After every row comes one of two labels: whether the row has a hidden trait. Each part has its own trait and labels.
In the rows, zero is written as 128.
[124 113 132 127 146 130 144 109 122 131 129 243 134 148 113 128 111 137
 129 126 159 126 137 133 113 127 100  86 136 130 131 118 133 120 144] : toref
[110 126 132 116 122 129 168 112 142 133 133 207 145 124  99 143 146 122
 107 126 165 144 105 133  99 174 128  83 141 120 111 148 111 119 118] : zazod
[109 125 132 117 122 129 161 113 141 139 124 203 144 127  98 134 141 113
 105 128 166 149 100 132  99 171 128  92 143 112 111 150 110 123 117] : zazod
[110 110 136 131 146 135 111 128 120 151 122 205 126 137 118  56  99  70
 113 137 145 146 113 128 131 117 118 143 144  92 114 122 130 150 106] : zazod
[109 122 135 121 126 133 140 127 139 149 123 193 136 123 109  90 104  91
 102 134 145 154  94 128 107 150 137 131 142  90 104 144 111 134 103] : zazod
[127 107 134 138 159 134  97 126 106 138 121 227 117 151 134  67  81 109
 136 134 128 125 145 128 140  83 101 138 133 110 131 106 145 144 134] : toref
[108 114 137 126 133 133 116 129 130 151 120 220 132 132 112  69 116  77
 107 138 142 152 100 127 120 135 131 142 141  86 109 136 117 146 101] : zazod
[127 109 133 135 159 133 114 118 107 132 126 231 120 156 126  88  87 118
 139 132 145 121 147 130 135  97  97 118 134 125 134 107 145 137 141] : toref
[104 119 136 120 128 132 140 122 137 152 123 217 140 125 100  92 126  83
 101 135 155 155  92 130 104 155 133 119 146  92 106 141 112 137 101] : zazod
[125 103 138 138 163 135  94 127 103 147 117 246 116 150 130  53  76  89
 132 140 133 130 140 126 139  85 100 154 138  98 128 103 143 151 127] : toref
[126 113 133 128 149 131 143 106 120 130 131 248 134 150 115 112 108 132
 127 127 159 124 139 134 114 128 102  81 139 129 129 121 133 122 142] : toref
[122 114 132 127 144 130 144 110 123 129 131 242 134 146 114 128 112 135
 129 125 161 123 137 132 111 129 104  87 137 133 132 123 129 124 142] : toref
[104 113 137 128 141 136 113 126 119 153 122 226 132 137 112  58 104  67
 109 141 149 150 106 129 124 128 115 142 146  86 111 129 124 147 102] : zazod
[116 100 140 136 154 139  84 137 112 160 110 252 117 144 125  18  77  64
 120 144 128 143 121 122 133  90 112 176 140  79 120 110 131 159 112] : toref
[123 105 135 137 162 132 107 113 104 136 126 255 121 156 129  83  80 113
 137 135 143 122 152 132 133  96  92 115 136 119 133 106 145 139 141] : toref
[112 127 132 117 121 130 164 116 145 137 130 185 144 123 100 145 143 111
 108 126 159 146  99 131  99 170 133  94 139 116 111 150 108 120 121] : zazod
[112 115 136 130 143 133 102 130 120 148 121 204 124 138 124  58  98  77
 120 140 138 143 115 128 135 115 120 154 142  95 114 122 131 150 108] : zazod
[121 103 137 139 159 136  82 132 103 152 113 246 115 148 132  37  73  83
 129 142 125 136 133 124 141  79 108 165 138  88 127 104 139 155 119] : toref
[120 102 140 137 155 139  84 137 111 156 109 255 117 144 126  28  79  73
 118 143 130 143 121 122 136 107 112 172 140  79 122 110 131 156 115] : toref
[112 130 130 117 118 130 162 120 144 138 129 186 144 120 101 138 148 120
 107 125 155 141  99 131 100 185 134  96 141 118 112 149 111 120 117] : zazod
[110 119 137 130 139 134 112 131 125 151 119 197 129 130 116  64 110  75
 110 140 142 151 105 127 127 123 127 148 144  89 112 129 123 150 104] : zazod
[111 126 133 117 121 131 158 118 141 142 129 195 144 123  97 127 149 106
 106 128 158 148  98 131  99 168 134 103 141 111 107 149 108 123 113] : zazod
[116 129 129 118 123 129 168 110 142 130 137 182 145 128 103 159 147 130
 113 123 164 136 111 133 103 166 126  72 137 130 119 145 113 114 127] : zazod
[110 103 142 133 149 141  87 136 118 163 107 250 123 140 114  11  85  52
 108 146 134 154 103 123 125 102 115 175 146  66 111 115 125 159 101] : toref
[127 108 135 138 158 134  92 122 106 140 118 221 115 154 135  62  81 111
 139 138 129 125 146 126 140  87 104 147 134 109 134 102 144 143 134] : toref
[108 123 134 119 122 132 148 122 141 146 125 195 142 124 102 103 137  92
 103 132 156 154  92 129 103 161 136 115 142 100 106 147 110 133 105] : zazod
[103 118 135 119 126 132 144 121 137 150 126 226 140 129 101  96 129  85
 104 134 156 155  92 130 106 159 130 123 146  95 106 144 110 136 108] : zazod
[121 129 126 118 121 125 170 111 137 120 140 167 143 131 110 177 145 147
 121 121 164 128 124 136 104 168 122  66 134 144 122 140 121 111 138] : zazod
[123 106 136 138 163 135  93 123 106 144 120 253 117 153 129  51  75  97
 133 140 138 126 142 128 137  86  98 144 138 100 130 103 142 142 130] : toref
[123 102 135 137 162 135  96 121 106 143 121 255 117 153 130  59  76 104
 133 139 140 127 145 128 137  91  96 146 138 107 130 102 141 145 132] : toref
[116 101 141 135 154 140  85 137 114 160 109 244 118 145 122  24  81  67
 116 145 128 148 115 123 134  96 115 180 142  72 117 112 128 157 107] : toref
[108 125 132 116 123 130 165 113 143 137 131 212 146 126 101 125 141 110
 105 128 162 147  98 133  99 168 129  84 143 111 110 150 110 122 115] : zazod
